Below are the code and all the weights of a small trained network. Each question names an input and a target symbol and asks about switching units off, where a switched-off unit gives its printed mean instead of its output.

import numpy as np


def w(rows, s, z=0):
    codes = np.array(rows[::2]) - 128.0
    scale = np.full(codes.shape[1], s)
    scale[-1] = z or s
    return codes * scale


def norm(h):
    return h / np.sqrt((h * h).mean(-1, keepdims=True) + 1e-5)


def softmax(a):
    e = np.exp(a - a.max(-1, keepdims=True))
    return e / e.sum(-1, keepdims=True)


def log_softmax(a):
    a = a - a.max(-1, keepdims=True)
    return a - np.log(np.exp(a).sum(-1, keepdims=True))


def net(x, mask):
    ids = ['θλσφψω'.index(c) for c in x.split()]
    T = len(ids)
    res = E[ids] + P[:T]
    u = 0
    for l in range(3):
        r = norm(res)
        for j in range(2):
            rows = slice(3 * j, 3 * j + 3)
            q, k, v = (r @ M[l][rows].T for M in (Q, K, V))
            z = softmax(np.where(np.tri(T) > 0, q @ k.T / 3**0.5, -1e9)) @ v
            o = O[l][rows]
            res = res + np.where(mask[u + j], z, o[:, -1]) @ o[:, :-1]
        u += 2
    return log_softmax(norm(res)[-1] @ U[:, :-1].T + U[:, -1])


Q, K, V, O = {}, {}, {}, {}
E = w([
[131,141,180],'θ',
[128,139,183],'λ',
[147,113,121],'σ',
[40,2,199],'φ',
[176,171,94],'ψ',
[171,167,68],'ω',
],0.018)
P = w([
[120,141,121],'0',
[73,204,195],'1',
[200,92,154],'2',
[176,101,135],'3',
[49,237,233],'4',
[246,81,59],'5',
[175,76,68],'6',
[38,2,97],'7',
[225,105,81],'8',
[152,90,111],'9',
[55,96,101],'10',
[249,113,83],'11',
[139,89,112],'12',
],0.0094)
Q[0] = w([
[97,81,138],'L0H1',
[99,8,153],'L0H1',
[179,227,75],'L0H1',
[60,103,82],'L0H2',
[58,212,105],'L0H2',
[138,106,186],'L0H2',
],0.014)
K[0] = w([
[134,77,78],'L0H1',
[146,60,37],'L0H1',
[71,248,240],'L0H1',
[119,141,198],'L0H2',
[94,144,179],'L0H2',
[135,107,99],'L0H2',
],0.014)
V[0] = w([
[87,77,49],'L0H1',
[108,152,244],'L0H1',
[143,26,74],'L0H1',
[20,247,211],'L0H2',
[99,171,202],'L0H2',
[103,183,170],'L0H2',
],0.011)
O[0] = w([
[31,244,76,81],'L0H1',
[209,144,96,158],'L0H1',
[111,113,39,112],'L0H1',
[3,227,180,2],'L0H2',
[35,191,136,86],'L0H2',
[31,163,110,91],'L0H2',
],0.0073,0.0086)
Q[1] = w([
[120,85,97],'L1H1',
[144,26,208],'L1H1',
[181,56,97],'L1H1',
[100,92,185],'L1H2',
[139,203,195],'L1H2',
[167,135,255],'L1H2',
],0.011)
K[1] = w([
[104,125,155],'L1H1',
[245,137,85],'L1H1',
[97,173,100],'L1H1',
[153,149,135],'L1H2',
[142,126,101],'L1H2',
[147,131,57],'L1H2',
],0.012)
V[1] = w([
[166,232,88],'L1H1',
[17,166,60],'L1H1',
[51,185,45],'L1H1',
[255,143,193],'L1H2',
[75,218,170],'L1H2',
[222,4,90],'L1H2',
],0.0079)
O[1] = w([
[142,127,197,109],'L1H1',
[209,215,159,1],'L1H1',
[185,125,254,21],'L1H1',
[3,67,115,225],'L1H2',
[101,188,161,80],'L1H2',
[98,63,50,214],'L1H2',
],0.0095,0.0061)
Q[2] = w([
[100,196,254],'L2H1',
[83,148,181],'L2H1',
[109,189,216],'L2H1',
[41,169,147],'L2H2',
[71,114,193],'L2H2',
[19,126,144],'L2H2',
],0.012)
K[2] = w([
[86,34,61],'L2H1',
[78,122,62],'L2H1',
[120,104,90],'L2H1',
[97,89,119],'L2H2',
[109,165,201],'L2H2',
[5,97,157],'L2H2',
],0.016)
V[2] = w([
[94,196,196],'L2H1',
[154,171,45],'L2H1',
[159,86,139],'L2H1',
[137,179,252],'L2H2',
[29,154,206],'L2H2',
[154,198,215],'L2H2',
],0.013)
O[2] = w([
[119,155,86,106],'L2H1',
[200,100,132,98],'L2H1',
[143,138,146,145],'L2H1',
[182,118,90,4],'L2H2',
[133,9,110,50],'L2H2',
[106,93,43,2],'L2H2',
],0.013,0.0098)
U = w([
[90,140,65,101],'θ',
[83,164,78,2],'λ',
[78,130,209,97],'σ',
[176,87,140,165],'φ',
[94,156,49,83],'ψ',
[254,10,134,211],'ω',
],0.0093,0.005)

Each question gives the input, a string of symbols that net reads in full, and the target symbol t.
The units are the heads (3 rows each of Q, K, V and O). Each row of codes is followed by its name. A weight is (code - 128) times the scale printed after its matrix; where a second scale follows, it is the last column's (O and U).
mask holds one flag per head, layer by layer. A switched-off head (its flag False) gives its mean, the last column of its rows in O, instead of its output. The means were averaged over made-up inputs and are rounded, as every weight is.
A unit's drop is (log p(t) with every unit on - log p(t) with that unit switched off) / (log p(t) with every unit on - log p(t) with every unit switched off).
The circuit of an input: a set's keep is (log p(t) with only the set's units on - log p(t) with every unit switched off) / (log p(t) with every unit on - log p(t) with every unit switched off). Starting from all 6 units, units are removed one at a time, each time the one whose removal leaves the highest keep (on an exact tie, the one counted first), for as long as the keep stays at least 0.8.
circuit, biggest first: the units of the circuit, biggest drop first
unit that matters most: the unit with the biggest drop
heads that matter: for each layer, one digit per head in row order, 1 if its drop is at least 0.15 and else 0, layers parted by /
drop of u: that unit's drop, to one decimal
input θ σ σ φ φ σ σ θ ω σ, target ψ: circuit, biggest first => [L0H2, L2H1, L0H1, L2H2]
input θ ω σ λ ψ λ ψ, target ψ: heads that matter => 11 / 01 / 11
input θ σ σ ω σ σ ω σ σ θ θ σ σ, target ψ: unit that matters most => L0H1
input ω ω σ σ σ, target ω: heads that matter => 11 / 10 / 01
input ω σ σ θ ω φ σ θ ω σ, target σ: circuit, biggest first => [L0H1, L2H2, L1H2, L0H2]
input θ ψ ω ψ ω φ θ ω λ λ, target ψ: heads that matter => 11 / 00 / 10
input θ ω θ σ σ σ θ, target ψ: circuit, biggest first => [L2H1, L0H1, L2H2, L0H2]
input ω σ σ θ ω θ θ σ θ σ ψ, target σ: heads that matter => 11 / 01 / 00
input φ ω θ λ σ, target ω: circuit, biggest first => [L0H1, L2H2, L0H2, L1H1]
input ω θ φ σ φ φ σ σ φ φ ψ, target σ: circuit, biggest first => [L0H2, L0H1]
input ω θ φ λ σ σ θ, target σ: heads that matter => 11 / 11 / 11
input θ λ ψ θ φ ω λ, target θ: heads that matter => 11 / 00 / 10
input σ λ θ φ σ θ σ ω, target σ: drop of L0H1 => 0.0
input θ σ ψ λ φ ω θ, target ψ: drop of L0H2 => 0.5
input θ λ σ λ, target ψ: unit that matters most => L2H1
input φ θ σ φ σ φ σ σ φ σ ω, target σ: drop of L2H2 => 0.3
